Each row of numbers belongs to one of the things below and depends on some of the facts about them. Some rows are named. Which thing is each other row?

There are 3 kinds of fact about the things: λ, ξ, Ψ.
(197) λ (450) (22) (1194) (431)
(492) λ (502) (22) (437)
(403) λ (808) (770) (460)
(162) λ (783) (34)
(673) λ (694) (200)
(542) λ (1148)
(177) λ (1007) (694)
(394) λ (1077)
(1159) λ (921) (175)
(786) λ (927) (22) (808)
(154) λ (313)
(649) λ (175) (726)
(10) λ (609) (1182) (1200)
(168) λ (827) (694) (55)
(249) λ (123)
(47) λ (972) (729)
(569) λ (972)
(951) λ (123)
(779) λ (770)
(1099) λ (260) (914)
(1044) λ (361) (1029) (5)
(597) λ (145) (123)
(655) λ (22)
(538) λ (265) (313) (873) (437)
(781) λ (260)
(284) λ (308) (806)
(1017) λ (22)
(332) λ (381)
(266) λ (910) (567)
(591) λ (609) (116)
(765) λ (281)
(899) λ (571) (32) (628)
(1150) λ (308) (921)
(848) λ (313) (391)
(983) λ (721)
(244) λ (804) (1194)
(160) λ (32)
(270) λ (662)
(631) λ (1182) (431)
(1067) λ (972) (253) (211)
(176) λ (285) (844)
(767) λ (121) (164)
(488) λ (567) (32)
(642) λ (662) (502) (391)
(236) λ (598)
(139) λ (806) (431) (1069)
(935) λ (502) (694)
[(361) (492) (761) (260) (914) (265) (1194) (972) (1200) (1007) (569) (781) (22) (1017) (729) (567) (899) (1150) (180) (721) (437) (391) (175) (139) (935)] ξ driste
[(197) (770) (450) (55) (162) (673) (542) (1148) (200) (281) (1159) (921) (377) (154) (121) (806) (844) (609) (598) (249) (47) (145) (951) (1099) (32) (1044) (1077) (597) (123) (284) (332) (266) (662) (1029) (431) (244) (873) (160) (631) (34) (1067) (808) (5) (767) (308) (253) (642) (927) (731)] ξ dradri
[(403) (1173) (910) (285) (211) (164) (177) (116) (394) (786) (649) (10) (726) (168) (779) (655) (538) (460) (591) (765) (571) (381) (827) (783) (1069) (848) (983) (270) (804) (628) (176) (488) (236) (1182) (313) (502) (233) (694)] ξ bogur
{(361) (197) (761) (260) (770) (914) (403) (450) (55) (162) (164) (673) (1148) (1194) (1200) (200) (281) (394) (921) (154) (649) (806) (1007) (10) (844) (249) (47) (145) (1099) (1044) (655) (538) (123) (781) (284) (1017) (460) (662) (1029) (729) (591) (765) (571) (381) (899) (873) (160) (270) (631) (34) (804) (1067) (437) (176) (488) (308) (175) (253) (1182) (502) (233) (731)} Ψ b
{(492) (1173) (910) (285) (211) (542) (177) (116) (265) (972) (1159) (377) (786) (121) (726) (609) (168) (598) (569) (951) (779) (32) (1077) (597) (22) (332) (266) (567) (431) (827) (783) (1069) (1150) (848) (983) (244) (180) (721) (808) (5) (628) (767) (391) (642) (236) (139) (313) (927) (694) (935)} Ψ a

Known rows:
[  6  14 -15   1   0  -8  57 -21  21  24  -9  27   2 -41 -12   3 -38  -3
  18  -7 -27  12  16 -14   0   8  12   5  18 -30  27  10  12  38  -3 -19
 -19  -2  14 -47  -4  10  -4]: (779)
[  0  20 -16   2   3 -13  46 -11  22  28 -19   1  11 -31 -20   1 -37  -6
  -6  18 -25   8   0   2   6  -2  -2   3  24 -14  17   7   8  27  10 -28
 -23  -2  17 -39 -17  15  13]: (116)
[ -1   1 -25  16  -3  -3  41 -14  21  -6  -9   6  19  -7 -10 -14 -52 -25
 -12 -20 -47  15 -15  20   4  -2 -15  10   1  17   6  16  11  32 -13 -34
  28  -9  -8 -29 -55  21   6]: (164)
[  7 -10 -20  14  -4  -4  32 -15  15 -28 -24  25  16 -17   5 -37 -40 -28
  -2 -27 -57   3 -21  19   7  -2  -1  20  12  25   7  21  -1  40 -10 -40
  29  -3  -7 -36 -65  22   7]: (381)
[  5  14 -14   0   0  -8  57 -21  21  23  -9  26   2 -40 -12   3 -39  -4
  18  -8 -27  12  15 -13   0   8  11   4  18 -29  26  10  12  38  -2 -19
 -19  -2  14 -47  -4  11  -3]: (786)
[ -4  35 -24 -19  -7   1  62 -14  28  13  19  15 -10  -7 -15  29 -36 -31
  -2 -24 -52  30  26  14   2   0  -2 -13 -26 -17  34  13   9  27 -36 -19
  39 -10   0 -24 -28  17 -10]: (176)
[  0  25 -20   1   4  -9  24  17   9  34 -26  19   6 -49   6 -20  -5 -31
  -8   1 -32 -18  24  12  30  -8  12   5   0  24  14  14  14  26  -1 -16
  -8  11  23 -38   0   8  13]: (598)
[-15  29 -38   1   5 -27  25  -6  -5  13  -2   2  -8 -18 -11 -18 -66 -34
 -15  15 -30  24   7   7  28 -11  -1  47 -16  33  44  16  44  31 -23 -21
  43   7 -13  -7 -34  69   8]: (1148)
[ -5  48   0 -50  -2  -6  36 -13  24  -2 -16  31 -13 -35 -13 -10 -23 -44
   5   4 -67  22 -22  26  23  15  16   4  14  21  32   4 -37  21 -27 -52
  17   9 -14 -29 -55  29  13]: (281)
[  1  23 -11  -4   7 -10  40 -13  20  34 -14   6  13 -33 -14   1 -42 -11
  -8  19 -28   6   4  -7  16   5  -6   8  17  -1  14   6   5  22   3 -26
 -29   6   9 -39  -9  14  18]: (927)
[-12  21 -19  -4  -3   9  57  -3  26  35  11  40  -1 -45 -24  -2 -49 -39
  27 -42 -42  30  -3  21  19  20  11  -3 -21  23  22   7  13  23 -47 -29
  25  -2 -21 -20 -13   7 -16]: (1099)
[ 11  -2 -14   6   4   4  55 -23  23  23   5  29  11 -28  -3  10 -43  -5
   5 -16 -33   1  30 -28   9   7  -4   2  -5 -16  15  14   7  26  -8 -14
 -24   2   9 -41   6  -2  -1]: (597)
[-11  56 -16 -15  -2 -17  30 -17  14  24  -8   1  10 -26  -6 -12 -59 -37
  -3   3 -50  32 -15  22  15  14  -5  18  14  18  20   5  18  31 -26 -29
  23   6 -16 -41 -37  40  17]: (34)
[  2  12 -15 -17  -1  -1  49 -27  18  -7   8  40  -8 -22  -5  -3 -52 -29
  12 -24 -55  23   5  -5  14  13   7  18 -11   8  35  15  -1  32 -35 -31
  26   3 -19 -25 -36  29  -5]: (160)
[  4  12 -19  -6   7  -2  41  -7  19  27 -11   5   9 -36 -16  -2 -40  -7
 -10  18 -27  10   1   2  14  -1 -10   1  25 -24  20   7  11  28   0 -28
 -30  10   9 -37 -14  10  19]: (391)
[  6  -3 -21 -12  10  -2  41  -5  16  10 -13  15  -4 -32 -21  -4 -34  -5
 -13  27 -25   5   1  -5  20 -10  -3  10  16 -19  32  10   0  25   4 -36
 -27  11   7 -19 -25  20  16]: (567)
[-14  17 -28  -4   1  11  47  13  26  33   4  15   4 -39 -34  -6 -44 -38
   1 -17 -38  31 -22  45  22   4  -7 -11  -9  15  18   5  16  20 -36 -40
  21   1 -19 -10 -33  10   0]: (260)
[ -2  25 -22 -12  -1   2  38 -12  21   8   2   5  11 -17  -9  -6 -53 -30
 -11  -8 -52  29 -15  27  11   4 -17   2  10  -6  16   9  12  32 -27 -35
  20   6 -15 -33 -46  22  15]: (437)
[ -2  24 -22 -12  -1   2  38 -12  21   8   2   5  10 -17 -10  -6 -53 -30
 -12  -7 -52  29 -15  26  10   4 -17   3  11  -5  16   9  12  32 -27 -34
  19   6 -15 -33 -47  22  15]: (1194)
[  6  -1 -21  -2   7   5  42   1  22  23 -12  12   9 -35 -19  -3 -30  -9
 -12  11 -28   2   2   5  18  -6  -9  -4  15 -15  16   9   4  23   1 -31
 -28   8   9 -30 -15   3  15]: (972)

Rows to name:
No name comes twice in this set of rows, the named rows included.
[  3   8 -14 -10   9 -10  41 -11  17  15 -15  15  -1 -30 -20  -1 -36  -8
 -11  26 -27   0   6 -15  22  -3   1  16   8   4  27  10  -7  18   5 -34
 -27   7   7 -21 -18  24  15] : (32)
[  4  16 -22   6  -3  -7  41  10  10  25 -22  40  -4 -56   8 -17  -2 -24
  18 -25 -31 -12  35   6  14  -5  30   2   2  -6  26  19  21  42  -6  -7
   2   3  29 -46   5   4  -8] : (236)
[  8   1 -12 -11   7  -5  51 -21  16  12  -5  40  -9 -40 -11   0 -39  -6
  12   3 -30   4  20 -29  17   6  15  18   3 -10  37  12  -2  27  -7 -25
 -23   7   5 -29  -4  19  -1] : (266)
[  2  10 -20 -12  -5  -5  55 -24  20 -12   3  36 -11 -19 -10  -3 -47 -24
  14 -24 -51  27   1   3   4   6  11  14  -4  -6  38  15   2  39 -28 -33
  33  -5 -10 -26 -45  30 -10] : (488)
[ 12  50 -18 -23  -1  -9  23  -1  12  21 -14  -6  10 -22  28   5  -6 -24
 -29  15 -51  -7  40   8  11 -11 -10  -8  21 -36  16  15  14  38   0  -4
  -9  17  33 -67 -10   7  31] : (721)
[  4  13 -21 -22  -3  -7  62 -35  21 -18  16  24 -18   2 -15  21 -54 -16
  -1  -9 -52  33  16 -11   0   0   0  14 -14 -23  47  16  -1  33 -28 -28
  33  -7  -8 -18 -47  39  -8] : (394)
[ -4  12 -34   6   9 -27  38 -10  -7  28  -5  28 -17 -44  -8 -12 -54  -8
   8  17  -7   8  37 -32  28  -8  21  47  -7  -1  56  16  48  38  -8  -5
  -4  12   8 -19  12  52  -3] : (542)
[ 13  53 -13 -18  -8 -15  39 -16  13  17 -13  16   2 -28  32   9  -5 -20
  -1 -10 -51  -5  55  -8  -3  -2  12  -6  15 -42  24  18  15  47  -3   5
   1   6  38 -77   1   8   9] : (983)
[  5  11 -15 -20  11 -12  48 -21  18  11  -2   3  -7  -9 -24  21 -44  -1
 -27  42 -28   7  21 -29  18  -9 -11  17  -2 -12  36  10  -9  13   7 -30
 -25   4   9 -13 -20  32  18] : (1077)

The same things again, as new rows of numbers:
Named rows:
[  9 -12 -23 -14  14  -4  -8 -25  -8   2 -15   6   2  -2  -4   9  -5   5
 -14 -12 -10  15 -24   1  -7  12  19   0 -30  -5  22 -17 -15 -18 -26 -31
 -11 -22 -27   5  -3 -37   1   0  10]: (200)
[  9   3  36  -4  24 -16  11  -3  -2  -8 -31 -10  11  -8   5 -26 -28  -2
  19  -2  -7   0   5 -15 -13 -10 -29  -4   1  14 -38   8 -66 -34 -29 -17
 -22  21   4  -9  -5  31 -14  -2   0]: (32)
[ -1  -1  24 -28   9   7  21 -10  22 -19 -10  -1 -10 -26  -6  -3  -8  26
  35   3 -19 -11   9  15  -5 -11  -9   9   1  18 -38  25 -10  12  28  -9
  -8  -2  38  -4 -11  18   2   6 -30]: (116)
[ 30  -4 -20 -43   6  18 -11 -10  -8 -16   6 -18  -8   2 -28  11 -16   4
   0   8 -22  -8 -16   5  10   6  -6   2 -11  14   4  15  -1   1  13 -23
  13 -40 -13  -1  11 -44   0  -6   9]: (571)
[-10   1  31   1  19  -3 -12  20   1  18  -5  -8   6 -36   1 -12  16  10
  24  -4  19   2   9 -11 -16  16  -9  16  -3  13 -29  35 -30  20   1 -10
   1  26  26 -10  -1  61  -5 -13   3]: (972)
[ 20   4 -14 -39 -10  20  -9  -3  -7 -21  10   0  -1 -21 -23  23 -11  14
   9   7 -21   0 -16   4  19   9  -1   2 -11   7   3  20  21  12  22 -17
  11 -39  -8   6   0 -35   2   1  12]: (1182)
[-26 -10  11   6  30   7  -1   8  11  30 -12 -11 -10 -26  16 -22  26  15
  -2  -5  39 -11  11   3 -20   8   4  17  -1   7 -18  15 -19  29  -1 -28
  -6  15  20 -11  -5  56   1 -19 -21]: (391)
[  5 -11 -24  -8  19   8 -35   4 -11  28   6 -23   0  -2 -18   8  16   4
 -10   3  14   8 -16  -6 -10  36  16  11 -23   6  27  16  -7  21 -10 -32
  17 -18 -20  -3  19  -6   3 -21  29]: (761)
[ 14  15 -33 104 -38  24  -7  12  22  64  22 -11  18  50 -23  23  20   8
   8  57  17  19   2  11  22  48  28 -11   9 -37  42   8  71  15  15  26
  34  -5  -2  21   9  32  31  11  32]: (1017)
[-13 -16  13   6  37  -4  -6  -1  16  30 -13 -25  -8  -7  -3 -19  17  14
  18   3  15  -4   8   3 -33  17   4  18  -9  18 -16  21 -39  20  -5 -23
  -1  19  26 -12   9  51   3 -16 -13]: (265)
[  3  -6 -28  10 -17 -13 -14  -9 -22   7  20  61  -2  -4  18  25  41 -20
 -27 -37  -1  20 -17  10  -2   0  36   8 -27 -33  25 -46  24 -11  -2  40
   2  10  -7   9 -11 -38   3  18 -25]: (673)
[-13 -14  14   8  36  -5  -5  -1  16  29 -12 -26  -8  -6  -2 -18  17  13
  17   2  15  -5   9   3 -33  18   5  17  -8  18 -15  21 -38  20  -5 -21
  -1  20  25 -12  10  50   3 -17 -11]: (180)
[ 26  -7 -23 -41   7  19 -10 -13  -4 -14   4 -18  -9   4 -27  13 -14   7
   1   9 -20  -8 -15   9   8   7  -2   4 -12  14   8  13   0   4  14 -23
  12 -40 -12   0  10 -45   3  -5   6]: (460)
[ 27 -16 -39 -29   9  22  -6 -26   2   0   7  -1 -18   9 -23  17   5  11
  -6   4 -18  -8 -18  25   2  10  19  11 -23   1  14  -2  10   4  21 -18
  12 -38  -2   3   6 -48  12   1 -23]: (502)
[  7 -21  -5  -5  11  -7   9 -14   9  -1  23  30 -33  21   9  -7  38 -18
   0 -21 -11 -22  17  38 -25 -27  11  25   0   0 -23 -26  -9   1  35  58
   8  32  53 -11   6  -2   6  12 -89]: (177)
[  9  13  -9  14 -14  10 -41  53 -41  20  34  -6  11   2   3  -4  20 -35
 -34   3  42  -2   4 -29  19  13 -14  -2  17  -9  17   8  16  13  -5  21
  30   9 -29  -7  18  10 -13 -20  37]: (899)
[ -1  11 -11  15 -23  -3  -6  13 -22  -4   8  15  11  10  16   2  -3 -24
 -35  -7  14   6  -5 -16  19 -10  -3 -15  11 -21  22 -27  22 -17 -18  14
  -1  -1 -34   5  -3 -23  -7   3  20]: (162)
[-14   8  27  30   2  -5 -13  46 -13  21  18  -5   1   1  21 -28  24 -26
  -9   0  43 -14  29 -16  -6  -6 -22   6  30   1 -22   9 -12  14   2  34
  12  48  19 -16   9  63 -12 -15  -8]: (569)
[ 21  11 -11 -16 -31  10 -14  16 -16 -20  35  13   0   5 -13  23   2 -16
  -1   3 -19  -1  -2   1  24  -4  -5  -1   7  -3   9   3  39   5  31  39
  26 -11  -2   6   8 -36  -2   8   6]: (176)
[  7 -19  -3  -7  10  -7  11 -12  10  -2  21  26 -32  21   9  -8  33 -18
   3 -18 -11 -21  18  35 -23 -27   9  23   2   3 -23 -22  -9   1  34  54
   8  31  52 -11   6   0   5  11 -84]: (168)

Which thing is each row?
No name comes twice in this set of rows, the named rows included.
[  0  -7  -7  94  16  20  27 -22  63  71 -27 -44   1  46 -21 -12   3  41
  38  61  15   2  15  28 -16  40  19   1   5  -9   0  22   4  13   5 -27
   3   5  33   8   3  80  36   1 -10] : (22)
[  4 -32 -12 -31  35   4  15 -39  21   1  -3  23 -40  -6   3  -6  32  13
   7 -24 -14 -20   2  46 -34 -15  23  33 -24   9 -27 -14 -25   8  30   1
  -7   4  51 -10  -6  -6  12   5 -94] : (694)
[-11 -27 -12  40  23 -14 -12  -2   7  50  23  28 -27  20  19 -10  72 -18
 -10 -22  26  -6  16  30 -43   5  36  34 -13 -13  -2 -26 -13  18  14  51
  14  54  49 -12  10  38  10  -1 -74] : (935)
[-12   7  27  41  -5 -11  -8  31   3  25  18   2   6   0   9 -10  27 -11
  18   5  20   2  23  -6 -12   8  -6   9  16  -1 -16  16  -1  18  11  42
  14  48  33  -6   8  64  -1  -2  -5] : (139)
[ 24  11 -22  72 -28   1   8  -8   9  24  -1  -6  19  63 -14   8 -17 -12
  -4  35  -9  16  -4   2  17  15   6 -24   9 -30  32 -22  27 -35 -15  21
   9  -5 -24  16   6 -10  15  17  25] : (197)
[-78 -15  -4 -33  -5 -43   9 -26  29 -41  -9 -34  -3  18   5  21 -23  18
  -4 -16 -33  16  -7 -11 -22  -9  29 -20  -1  28  75 -19  37  32 -28 -20
 -20 -17 -31  10  15 -63  -1  -1  65] : (123)
[ 12  -1 -18  17  -6  -4 -44  31 -27  25  36  -9   4  24  -9   6  27 -33
 -21  -1  18   6  -1 -15  -3  23   4   5   0  -3  31   1   8  11  -4  30
  34  13 -17  -5  30  -4  -5 -13  28] : (781)
[ -5  -4  21  30  12 -17 -16  28  -4  25  18 -11  -2  20   6 -21  25 -25
   6  -1  20  -6  23  -7 -24   5 -11  11  16   9 -13   8 -26   9   0  42
  17  52  28 -15  22  53  -5 -10 -11] : (1150)
[ -2  -8  13  36   7 -25  16 -10   7   9  -5  25  -4  26  20 -17  14 -19
   2 -14  -2   1  14  12 -24 -19   5   4   2 -12 -16 -33 -27 -29 -10  41
 -12  47  26  -4  -3  22   1  14 -45] : (642)
[ -8   3   1  96 -12   5  13   6  37  60   9   5   2  31   2  -2  37  10
  25  32  22   6  23  23 -10  22  23   8  12 -25  -1   3  30  17  21  40
  15  38  45   6   0  77  26  12 -28] : (492)
[-82   3   7  -5 -43 -50   5   3  17 -44  21  -3   7  20  18  31  -7  -4
  -6 -20 -29  22   5 -18  -5 -18  25 -24  17  10  75 -28  75  32 -12  41
  -6  11 -22  14  13 -52  -4  13  65] : (249)

The same things again, as new rows of numbers:
Named rows:
[-23  52 -20   3  15 -22  30  -5  -9 -42  -2 -23   9]: (951)
[ -4   8 -38  18 -36 -17  20 -49  25  -4  -2 -51 -10]: (721)
[ 19  47  78   5  -7  -3  25  16  36 -44   7  -3 -14]: (848)
[-16 -35   1 -14 -45 -11  -7 -24   7 -32  16 -36 -40]: (910)
[  1  60 -36 -23 -35  -8   8 -71   2  12 -11 -60  23]: (211)
[  2   3 -45 -40  -5   6  12  -4 -23  51 -32   6  53]: (253)
[  8 -43  23  17  -3  -3   2  49  17  26 -13  55  10]: (873)
[ 21 -42   6 -40  14  34   8  50  11  46  -9   3   9]: (200)
[ 25 -63  25  25 -29   2  14  23  38  41   0  27  -3]: (437)
[-53  40 -43  75 -52 -30 -61 -99   7  14  -6 -45 -32]: (431)
[-26 -45 -23  24 -14   5 -15  11 -28  21  -6  27  13]: (770)
[ 22 -38  -9  -9  12  13  18  22   4  22  -1  22  15]: (761)
[ 23 -15  -1 -28  33  20  31  29  -1   4   3  29  23]: (781)
[ -3 -24 -15  17 -10  13 -68 -46 -26  55   9   8 -17]: (1182)
[ 17  16  33 -22  29  29 -31   9 -34   9   8  24   4]: (591)
[ 21 -44 -49  37  35 -24  18 -11   9  29  -1  41  -2]: (175)
[-44  34 -55  28 -44 -23 -37 -78   0  13  -4 -56 -21]: (609)
[ 16 -49 -31  -5   4   9  21  11   5  31   0  15  14]: (361)
[ 34 -56  40   3 -11  31 -16  32  25  55   2  14 -19]: (502)
[ -1 -28 -53  42  47 -32  -6  -1  -7  31 -13  54  -2]: (921)

Rows to name:
No name comes twice in this set of rows, the named rows included.
[-27  33 -25   7 -13 -25  13 -22   9 -22  -9 -36  -3] : (377)
[  6  27 -32  37  11 -38   2 -53   8 -17   5 -15 -26] : (726)
[ -2 -51 -52  -2  20  -2  10  17 -17  32 -10  25  17] : (123)
[-26 -68 -28   1 -66 -14  10 -29  27 -31  12 -48 -46] : (567)
[ 21  15  12 -24 -15  12   0 -18  33  10   7 -79 -21] : (827)
[ -1  43 -78 -17 -67 -15  32 -92  21  26 -26 -81  31] : (972)
[ 12 -48  17   1  -5   7   6  44  20  38 -11  33   1] : (662)
[  3  61  70  27 -30   0  20   3  43 -42   9 -20  -8] : (492)
[ 31  47  57 -14  -8  20  35  20  59 -23   5 -52  -8] : (935)
[-44  77  15  31 -17 -17 -21 -35  -4 -38   5 -26  -4] : (244)
[  6 -76  43 -53   6  23  18  67 -10 -42  15  40  -6] : (899)

